Here is a tiny trained network, its code and every weight. The questions are about switching its units off for an input and a class, where a switched-off unit gives its printed mean instead of its output.

import numpy as np


def w(rows, s, z=0):
    codes = np.array(rows[::2]) - 128.0
    scale = np.full(codes.shape[1], s)
    scale[-1] = z or s
    return codes * scale


def f(y):
    return np.maximum(y, 0)


def log_softmax(a):
    a = a - a.max(-1, keepdims=True)
    return a - np.log(np.exp(a).sum(-1, keepdims=True))


def net(x, mask):
    res = np.array(x, float).reshape(1, 5) / 4 @ E
    y = f(res @ A[0][:, :-1].T + A[0][:, -1])
    res = res + np.where(mask, y, B[0][:, -1]) @ B[0][:, :-1]
    return log_softmax(res[-1] @ U[:, :-1].T + U[:, -1])


A, B = {}, {}
E = w([
[136,131,163,75,134,238,45,159],'x0',
[41,56,181,108,147,36,102,152],'x1',
[107,217,123,79,28,91,36,125],'x2',
[61,98,60,170,251,141,151,173],'x3',
[123,110,120,181,109,146,96,251],'x4',
],0.015)
A[0] = w([
[198,230,109,80,57,107,107,87,253],'neuron 1',
[82,34,144,170,127,22,141,117,147],'neuron 2',
[121,130,96,248,156,170,142,220,117],'neuron 3',
[88,49,171,180,127,81,186,106,88],'neuron 4',
[189,143,130,180,169,157,254,68,151],'neuron 5',
[35,68,237,54,198,123,45,59,150],'neuron 6',
],0.0091,0.0026)
B[0] = w([
[139,227,172,163,60,166,142,77,253],'neuron 1',
[129,159,113,190,151,2,105,169,205],'neuron 2',
[122,142,125,206,156,207,126,212,201],'neuron 3',
[162,109,93,152,129,22,145,103,191],'neuron 4',
[175,43,128,59,154,176,204,40,210],'neuron 5',
[25,74,81,75,76,105,114,112,206],'neuron 6',
],0.0096,0.022)
U = w([
[50,108,117,59,126,117,69,156,31],'0',
[115,143,108,154,149,33,153,148,58],'1',
[144,188,97,88,124,141,202,35,55],'2',
[115,146,104,155,168,195,113,224,254],'3',
[165,241,189,66,54,140,6,100,214],'4',
[158,58,117,101,193,158,183,101,60],'5',
],0.013,0.0026)

Each question gives the input, the list of numbers given to net, and the class t.
The units are the neurons (one row each of A and B). Each row of codes is followed by its name. A weight is (code - 128) times the scale printed after its matrix; where a second scale follows, it is the last column's (A, B and U).
mask holds one flag per neuron, in row order. A switched-off neuron (its flag False) gives its mean, the last column of its row in B, instead of its output. The means were averaged over made-up inputs and are rounded, as every weight is.
A unit's drop is (log p(t) with every unit on - log p(t) with that unit switched off) / (log p(t) with every unit on - log p(t) with every unit switched off).
The circuit of an input: a set's keep is (log p(t) with only the set's units on - log p(t) with every unit switched off) / (log p(t) with every unit on - log p(t) with every unit switched off). Starting from all 6 units, units are removed one at a time, each time the one whose removal leaves the highest keep (on an exact tie, the one counted first), for as long as the keep stays at least 0.8.
circuit, biggest first: the units of the circuit, biggest drop first
unit that matters most: the unit with the biggest drop
k most important neurons: the k neurons with the biggest drops, biggest first
drop of u: that unit's drop, to one decimal
input [0,-1,-4,6,-8], class 5: unit that matters most : neuron 1
input [5,1,-2,-1,-4], class 0: circuit, biggest first : [neuron 1; neuron 6]
input [-8,0,7,-1,6], class 4: 2 most important neurons : [neuron 1; neuron 4]
input [2,4,-7,1,4], class 1: 2 most important neurons : [neuron 4; neuron 2]
input [-8,-3,-2,2,-2], class 5: circuit, biggest first : [neuron 5; neuron 1]
input [-2,-2,1,-6,-5], class 4: 2 most important neurons : [neuron 1; neuron 4]
input [-3,-4,-7,-4,-1], class 5: 2 most important neurons : [neuron 1; neuron 5]
input [-6,-7,2,6,2], class 3: 2 most important neurons : [neuron 3; neuron 4]
input [-2,-2,5,1,6], class 3: 2 most important neurons : [neuron 3; neuron 1]
input [-6,-5,-5,-3,8], class 5: 2 most important neurons : [neuron 5; neuron 1]
input [1,-5,1,6,-2], class 5: 3 most important neurons : [neuron 1; neuron 5; neuron 2]
input [7,6,-8,5,-5], class 0: drop of neuron 6 : 1.1
input [3,7,-8,5,-4], class 1: drop of neuron 4 : 0.1
input [-6,-1,-4,6,8], class 3: drop of neuron 3 : 7.0
input [6,8,6,-3,-2], class 0: drop of neuron 6 : 1.6
input [-7,-6,-4,2,5], class 5: circuit, biggest first : [neuron 5]
